Each row, then roughly how far along a hidden order it lies, from 0 to 12:
[-1.86 -1.03 -1.38 -2.05  1.28  1.22  3.26  2.10  3.14 -0.34 -0.13 -0.22
 -0.02 -1.38 -0.77  4.35 -0.29 -2.54 -2.24 -1.09  0.72 -0.82]
2
[ 0.54 -4.65  4.52  2.41  6.17 -0.81  2.20  5.13 -5.19 -1.66  0.77  0.37
 -1.76  0.85  0.05 -6.66  0.24  1.33  0.68  1.01 -0.70  0.11]
12
[-1.62 -4.83  1.95  2.44  4.37  0.07 -6.49 -1.08 -0.52 -0.72  0.60  0.70
  3.02  0.98  0.25 -3.72  0.46 -0.52 -0.89  0.41  1.28  1.14]
10
[ 0.59  0.89 -0.55 -0.30  0.70 -0.24  1.81  5.13 -5.55 -2.38  1.78 -0.55
  0.72  0.18  0.05 -0.31  0.16 -0.43  0.01  1.01 -0.76  0.35]
2
[-3.37  0.24 -0.89  0.09 -3.03 -0.16 -3.27  0.85 -0.82  0.05  1.44  0.64
  3.79  0.15 -0.10 -1.73  1.06  1.13 -1.37 -0.88  0.72  0.23]
2
[-0.29 -2.49  3.68  3.66  3.66 -2.27 -0.45  7.49 -2.88 -2.34  0.96  0.31
  0.33  0.14 -0.44 -7.58  0.15  2.01 -2.28  1.05 -1.28 -0.20]
8
[ 0.18 -5.47  4.38 -0.45  4.99 -0.95  6.14  4.63 -1.06 -1.28  1.88 -4.11
 -0.14 -1.29 -1.57  0.82  0.01 -0.98 -0.95  0.97 -0.17 -1.15]
2
[ 0.95 -0.14  3.85 -0.24  4.03 -0.19  4.51  2.30 -0.62 -1.65 -0.90  1.35
 -3.63 -1.03 -0.02 -6.42 -0.35  0.11 -1.20  0.59 -1.80  0.41]
12
[-0.46 -5.00  4.51 -0.73  5.73  0.09  4.11 -2.73  2.02 -1.35  0.20  0.19
  0.78 -0.92  0.23 -4.15 -0.03 -0.54 -1.98  0.15 -0.26 -0.33]
10
[ 1.93  1.85  0.85 -0.51 -0.47 -1.29  7.21  4.28 -3.05 -1.27  0.73 -2.60
 -2.34 -0.69 -0.45 -0.04 -0.34  0.42 -2.07  0.80 -1.92 -0.23]
0
[ 0.15  0.37  1.20  0.81  2.28 -1.04  2.16  6.02 -4.80 -1.86  1.58  0.65
  0.39 -0.09  0.11 -4.16  0.49  2.46 -0.99  0.30 -1.44 -0.40]
4
[ 0.02 -1.81 -0.90 -1.95  1.47  1.05  6.77  3.22 -4.43 -0.02  1.57 -1.71
  0.20 -0.30 -0.38  3.97  0.38  0.94  0.67 -0.61 -0.06 -1.22]
0
[-1.41 -4.52 -1.38  1.61  6.87  1.86 -6.04 -0.35 -0.11  1.21  0.22 -0.24
  2.27  0.64 -0.22  0.78  0.73 -0.55 -1.45 -0.48  1.12  1.19]
7
[-1.93 -5.44  0.69 -0.76  4.91  1.85 -1.41  7.09 -3.44  0.20  1.69 -2.73
  0.76  0.38 -1.80  4.60  0.56 -2.76  1.92 -0.28  1.82 -0.10]
1
[-0.38  0.15 -1.29 -2.60  2.12  1.35  1.60  4.51 -1.43 -1.18  0.72 -0.72
 -0.10 -0.78 -1.08  5.70 -0.08 -2.95  2.17 -0.17  0.72 -0.75]
2
[ 0.81  1.33  2.92 -1.92  1.52  0.29  7.15  2.75 -3.36 -0.95  0.16  1.68
 -2.99 -1.01  0.09 -2.54  0.42  1.22  2.46 -0.07 -1.12 -0.58]
10
[-0.69  0.06  5.32 -1.91  0.84 -0.93  6.82 -0.55 -0.32 -1.69  0.43  0.96
 -1.21 -1.81  0.07 -5.76  0.46  0.51 -0.04  0.42 -1.27 -0.07]
10
[-1.22  0.84  2.08 -3.45  0.90  0.56  5.46  3.82 -0.02 -2.63  0.19  0.68
 -2.62 -1.92 -0.60 -0.91 -0.16 -2.47 -0.14 -0.03 -0.54 -0.77]
6
[-2.58 -5.08 -0.61 -1.06  4.52  1.88 -1.90 -0.58  0.44  1.73  1.58 -2.80
  4.32 -0.26 -1.25  3.56  1.29 -1.03 -0.05 -0.68  1.74  0.57]
0
[ 1.30 -0.85  1.79  2.38  1.59 -2.16  0.26  4.49 -2.24 -1.15  1.16 -2.18
  1.21 -0.31 -0.32 -3.55  0.30  2.40 -2.85  1.09 -1.50  0.02]
2
[-1.39  1.29  0.98 -0.22 -1.65  0.17 -0.60 -2.93 -1.86  0.28  0.96  2.64
  2.64  0.01  0.98 -6.61  1.35  4.11 -1.37 -0.72 -0.74  0.54]
7
[ 0.65  1.42  1.95 -3.17 -0.19 -0.13  6.98  3.48 -2.97 -1.91  1.28 -1.74
 -1.89 -1.22 -0.81  1.57  0.09 -1.73  2.31  0.93 -0.85 -0.32]
3
[-3.98 -6.43  0.47  1.00  4.16  0.07 -2.95  2.84  1.81 -0.17  1.31 -1.27
  3.70  0.17 -1.06  0.70  0.30 -1.17 -2.87 -1.03  2.15 -0.63]
3
[-1.92 -1.02 -2.26  2.05 -1.38 -0.47 -6.10 -1.04  1.38  0.65  0.82  1.21
  5.52  0.49  0.46 -1.78  0.64  2.23 -2.34 -1.00  0.72 -0.18]
4

New part:
[ 5.60 -1.88 -0.12  1.12 -0.80 -0.17 -1.02  0.67  0.19  2.12  2.16  2.19
  0.21  0.85  2.55 -1.66  1.91  0.52 -0.05  0.28 -0.39  0.81 -0.90 -6.55
 -0.80 -4.96  0.19  0.09 -1.27]
5
[ 1.50 -0.78  0.20  1.14 -0.53 -0.85 -1.50  1.12  1.38  4.01  0.46  0.27
 -0.10  2.02  0.43 -0.23  0.84  0.13 -0.61  0.70  0.42  1.02 -0.86 -2.90
  0.16 -1.56  0.39 -0.95 -0.50]
3
[ 2.02 -1.14  1.22  2.20 -1.47 -0.33 -2.41  1.06  1.76  2.78  1.19 -0.83
  0.03  0.80  0.59 -0.70  0.55  0.46 -0.46  1.13  0.33  0.52 -1.18 -2.13
 -0.18 -1.05  0.34 -0.71 -0.43]
12
[ 3.51 -1.27 -0.70  0.95 -0.56 -1.00 -1.82  0.68  0.85  3.26  0.43  0.93
  0.09  1.42  1.73 -1.47  1.77  0.94  0.23 -0.32 -0.10  0.59 -0.67 -3.86
 -0.91 -3.13  0.89 -0.22 -0.71]
5
[-0.69 -0.40  0.10  0.86  0.06 -1.53 -0.07  0.22  0.91  3.60  0.13 -3.07
  0.08  2.75 -1.70  0.21  0.21 -0.13  1.55  0.42  0.30  0.74 -0.13  0.08
  0.31  2.20  0.22 -1.15 -0.35]
1
[-2.15  0.03  1.09  1.98 -0.60 -0.74 -2.08  1.23  3.38  5.84 -3.26 -3.17
 -0.34  2.23 -2.43  2.18 -0.85 -0.02 -1.42  1.02  1.59  1.58 -0.72  1.48
  0.17  4.54  0.64 -1.79 -0.09]
9
[ 0.86 -0.45 -0.34  1.86 -0.35 -2.19 -1.47  0.84  0.91  3.72 -1.50 -2.17
 -0.13  1.48 -1.50 -0.45  1.08  0.41  0.71  0.28  0.65  1.37 -0.63  0.20
 -0.98  1.60  0.32 -0.48 -0.19]
1
[ 3.60 -0.87  0.38  1.19 -0.41 -1.85 -2.07  1.01  0.44  2.43 -0.42 -0.02
  0.05  1.39  0.50 -0.50  1.56  0.54 -0.72  0.27  1.04  1.84 -0.86 -1.13
 -1.78 -0.35  0.56 -0.21 -0.11]
6
[ 0.70 -0.20  0.40  0.14 -0.04 -1.04 -0.24  0.22  0.00 -1.19  0.23 -0.66
  0.08  0.55  0.47 -0.54  0.13 -0.09  0.94  0.68  0.11  0.26 -0.06  0.11
 -0.46  0.03 -0.57  0.23  0.06]
0
[ 0.87 -0.41  0.62  0.36 -0.19 -0.61  0.42 -0.31  0.42  3.09  1.06 -0.68
 -0.03  1.64 -0.25  0.58  0.35  0.49  1.68 -0.70  0.25  0.63 -0.39 -1.04
 -0.84 -2.59 -0.96 -0.91 -0.16]
2
[-0.70 -0.41  0.40  0.65 -0.11 -1.42 -0.31  0.41  0.77  0.93  0.96 -3.24
  0.13  1.65 -1.26  0.32  0.84 -0.16  2.30  0.49 -0.21  0.39 -0.27  0.32
  0.39  1.47  0.25 -0.90 -0.09]
3
[ 2.43 -1.01  0.08  1.44 -0.45 -1.11 -0.54  0.28  1.21  2.88 -1.53 -1.80
  0.40  1.69 -0.82 -0.54  0.65  0.32  0.54 -0.35  0.79  1.51 -0.60 -1.91
 -0.88  0.08 -0.10 -0.79 -0.55]
5
[ 1.39 -0.82 -0.21  0.77 -0.34 -1.65 -0.49  0.43  0.30  0.93  0.95 -2.08
  0.29  1.78 -0.22 -1.75  1.17  0.30  1.29  0.54  0.11  0.37 -0.49 -1.73
 -0.10  0.32  0.35 -0.15 -0.37]
3
[ 2.73 -1.22  0.67  1.46 -0.80  0.10 -0.96  0.74  2.72  7.07 -1.49  1.05
  0.00  2.31 -0.35  0.83 -0.29  0.22 -1.72  0.25  1.39  1.85 -0.78 -3.48
 -0.38 -1.67 -0.66 -1.55 -1.07]
6
[ 2.09 -0.98  0.36  1.23 -0.37 -0.47 -0.26  0.46 -0.09 -0.02  2.23 -0.97
  0.23  1.38  0.05 -0.70  1.45 -0.17  2.13  0.48 -0.18  0.49 -0.22 -2.29
 -0.61 -1.19 -0.60 -0.27 -0.59]
2
[-0.32  0.09  0.19  1.82 -0.09 -2.25 -2.03  1.08  0.97  1.28 -1.48 -4.19
 -0.24  1.37 -1.81 -0.66  1.18  0.32  1.21  0.83  0.53  1.00 -0.26  1.89
 -0.77  3.06  0.75 -0.25  0.21]
3
[ 1.62 -0.62 -0.09  1.46 -0.65 -2.10 -2.28  0.98  0.82  3.52  0.01 -0.88
 -0.10  1.35  0.32 -1.17  1.81  0.57 -0.91  0.04  0.56  1.13 -1.16 -0.36
 -1.06  0.67  1.61 -0.06  0.17]
5
[ 2.46 -0.89 -0.24  0.79 -0.55 -1.59 -1.70  1.02  1.09  3.35 -0.50 -0.30
 -0.04  1.18  0.52 -0.88  0.95  0.79 -0.72  0.22  0.42  1.00 -0.79 -0.59
 -0.70 -1.05  1.47 -0.43 -0.13]
5
[ 1.79 -0.62 -0.16  1.29 -0.16 -1.03 -1.45  0.73  1.85  5.45 -0.57 -1.35
 -0.40  1.62 -0.15  0.74  0.75  0.55 -0.19  0.17  0.41  1.17 -0.70 -0.53
 -0.14 -0.36  0.93 -0.80 -0.43]
5
[-0.16 -0.23  0.56  0.21  0.02 -0.98  0.09 -0.08  0.68  2.94  0.43 -1.09
 -0.08  1.44 -0.14  0.98 -0.17 -0.03  1.40  0.08  0.31  0.40 -0.30  0.64
 -0.30 -0.34 -0.85 -0.48 -0.03]
1
[ 0.62 -0.45  0.27  0.93 -0.45 -2.27 -2.35  1.34  1.01  0.01  0.19 -2.49
  0.01  1.67 -0.21 -1.16  2.53  0.59  1.27  0.85  0.38  0.76 -0.66  1.10
 -1.13  1.62  0.66  0.14  0.38]
6
[-0.20 -0.52  0.81  0.91 -0.34 -0.39  0.22  0.15  0.49  0.85  1.55 -1.56
 -0.08  1.87 -0.97  0.47  0.73  0.11  1.47  0.09  0.25  0.55 -0.48  0.76
 -0.98  0.57 -0.23 -0.51  0.07]
5
[ 1.78 -0.47  0.22  0.07 -0.17 -0.06  0.08 -0.14 -0.38 -0.50  0.67  0.31
  0.21  0.41  0.80 -0.71  0.12  0.16  0.28  0.05  0.09  0.06 -0.10 -2.13
 -0.52 -1.03 -0.64  0.07 -0.38]
0
